Below is a small trained network, with its code and all its weights. Each question gives an input and a target symbol and asks what happens when units are switched off, that is, made to give their printed mean instead of their output.

import numpy as np


def w(rows, s, z=0):
    codes = np.array(rows[::2]) - 128.0
    scale = np.full(codes.shape[1], s)
    scale[-1] = z or s
    return codes * scale


def norm(h):
    return h / np.sqrt((h * h).mean(-1, keepdims=True) + 1e-5)


def f(y):
    return y / 2 * (1 + np.tanh(0.7978845608 * (y + 0.044715 * y**3)))


def softmax(a):
    e = np.exp(a - a.max(-1, keepdims=True))
    return e / e.sum(-1, keepdims=True)


def log_softmax(a):
    a = a - a.max(-1, keepdims=True)
    return a - np.log(np.exp(a).sum(-1, keepdims=True))


def net(x, mask):
    ids = ['Ξβδεηθλμφψ'.index(c) for c in x.split()]
    T = len(ids)
    res = E[ids] + P[:T]
    r = norm(res)
    for j in range(2):
        rows = slice(2 * j, 2 * j + 2)
        q, k, v = (r @ M[0][rows].T for M in (Q, K, V))
        z = softmax(np.where(np.tri(T) > 0, q @ k.T / 2**0.5, -1e9)) @ v
        o = O[0][rows]
        res = res + np.where(mask[j], z, o[:, -1]) @ o[:, :-1]
    y = f(norm(res) @ A[0][:, :-1].T + A[0][:, -1])
    res = res + np.where(mask[2:6], y, B[0][:, -1]) @ B[0][:, :-1]
    return log_softmax(norm(res)[-1] @ U[:, :-1].T + U[:, -1])


Q, K, V, O, A, B = {}, {}, {}, {}, {}, {}
E = w([
[162,110,57,183,238],'Ξ',
[131,102,117,172,85],'β',
[248,153,87,177,116],'δ',
[116,131,152,136,164],'ε',
[152,80,30,112,73],'η',
[107,105,36,206,90],'θ',
[181,186,79,58,126],'λ',
[174,169,72,73,127],'μ',
[178,234,230,191,132],'φ',
[153,110,26,75,181],'ψ',
],0.014)
P = w([
[109,165,140,92,103],'0',
[238,108,200,120,95],'1',
[79,118,54,170,66],'2',
[107,189,180,113,98],'3',
[204,73,231,70,113],'4',
[67,131,48,163,69],'5',
[108,188,180,129,91],'6',
[179,1,145,98,87],'7',
[46,137,35,164,80],'8',
[99,189,178,134,85],'9',
],0.0095)
Q[0] = w([
[63,113,248,152,255],'h0',
[175,119,91,34,179],'h0',
[174,47,160,95,80],'h1',
[164,89,255,11,159],'h1',
],0.0074)
K[0] = w([
[132,96,220,166,171],'h0',
[219,104,93,32,92],'h0',
[150,84,97,125,48],'h1',
[116,178,230,125,10],'h1',
],0.011)
V[0] = w([
[197,93,115,182,107],'h0',
[93,176,81,169,131],'h0',
[178,94,85,167,255],'h1',
[122,75,66,36,102],'h1',
],0.0081)
O[0] = w([
[49,99,205,70,17,193],'h0',
[79,152,59,77,250,253],'h0',
[78,82,254,46,164,115],'h1',
[139,169,127,15,67,150],'h1',
],0.0064,0.0038)
A[0] = w([
[98,99,99,122,102,202],'n0',
[135,90,87,87,119,78],'n1',
[78,161,186,124,123,121],'n2',
[254,97,178,123,119,253],'n3',
],0.015,0.0029)
B[0] = w([
[160,133,170,138,144,246],'n0',
[62,150,189,130,131,189],'n1',
[82,129,87,172,125,160],'n2',
[253,88,158,105,89,254],'n3',
],0.018,0.006)
U = w([
[178,132,191,221,82,92],'Ξ',
[105,132,179,104,93,151],'β',
[123,170,126,113,142,67],'δ',
[193,51,102,144,76,252],'ε',
[105,43,151,146,180,177],'η',
[170,143,83,190,208,95],'θ',
[154,169,95,127,91,74],'λ',
[103,180,93,188,103,211],'μ',
[156,192,99,122,107,49],'φ',
[122,85,11,199,10,99],'ψ',
],0.012,0.004)

Each question gives the input, a string of symbols that net reads in full, and the target symbol t.
The units are the heads (2 rows each of Q, K, V and O) and the neurons (one row each of A and B). Each row of codes is followed by its name. A weight is (code - 128) times the scale printed after its matrix; where a second scale follows, it is the last column's (O, A, B and U).
mask holds one flag per unit, heads first, then neurons. A switched-off unit (its flag False) gives its mean, the last column of its rows in O or B, instead of its output. The means were averaged over made-up inputs and are rounded, as every weight is.
A unit's drop is (log p(t) with every unit on - log p(t) with that unit switched off) / (log p(t) with every unit on - log p(t) with every unit switched off).
The circuit of an input: a set's keep is (log p(t) with only the set's units on - log p(t) with every unit switched off) / (log p(t) with every unit on - log p(t) with every unit switched off). Starting from all 6 units, units are removed one at a time, each time the one whose removal leaves the highest keep (on an exact tie, the one counted first), for as long as the keep stays at least 0.8.
circuit, biggest first: the units of the circuit, biggest drop first
k most important neurons: the k neurons with the biggest drops, biggest first
which heads matter: for each layer, one digit per head in row order, 1 if its drop is at least 0.15 and else 0, layers parted by /
drop when u is switched off: that unit's drop, to one decimal
input θ φ θ θ θ β Ξ θ δ, target η: circuit, biggest first	h1, n3
input δ β β ε, target θ: circuit, biggest first	h0, h1, n3
input β β ψ λ β β, target β: circuit, biggest first	h1, n3
input θ ψ θ θ θ θ θ, target μ: which heads matter	00
input θ θ θ θ, target μ: which heads matter	10
input θ θ θ η, target β: which heads matter	00
input θ η λ β μ φ β ε ε, target μ: circuit, biggest first	n3
input ε φ θ β, target ψ: 2 most important neurons	n1, n3
input ψ θ φ, target μ: circuit, biggest first	n2, n3
input θ ψ ε λ θ μ, target β: 2 most important neurons	n1, n2
input θ θ β θ θ δ ε φ β β, target ψ: 2 most important neurons	n2, n1
input θ θ β, target Ξ: 3 most important neurons	n0, n2, n3
input θ φ Ξ λ ε θ θ θ θ ε, target μ: 2 most important neurons	n3, n0
input β β β β θ ψ β θ θ, target β: most important neuron	n0
input θ η β ε β θ β θ θ β, target μ: 2 most important neurons	n3, n2
input θ ψ θ β β θ ε, target θ: 3 most important neurons	n3, n1, n2
input β θ β β φ, target ε: drop when n3 is switched off	0.6
input θ β ψ, target β: drop when h1 is switched off	0.3
input θ Ξ θ, target η: drop when h1 is switched off	0.6
input θ β Ξ η, target β: drop when h1 is switched off	0.0
input β ε η β ε θ η φ, target ε: most important neuron	n3
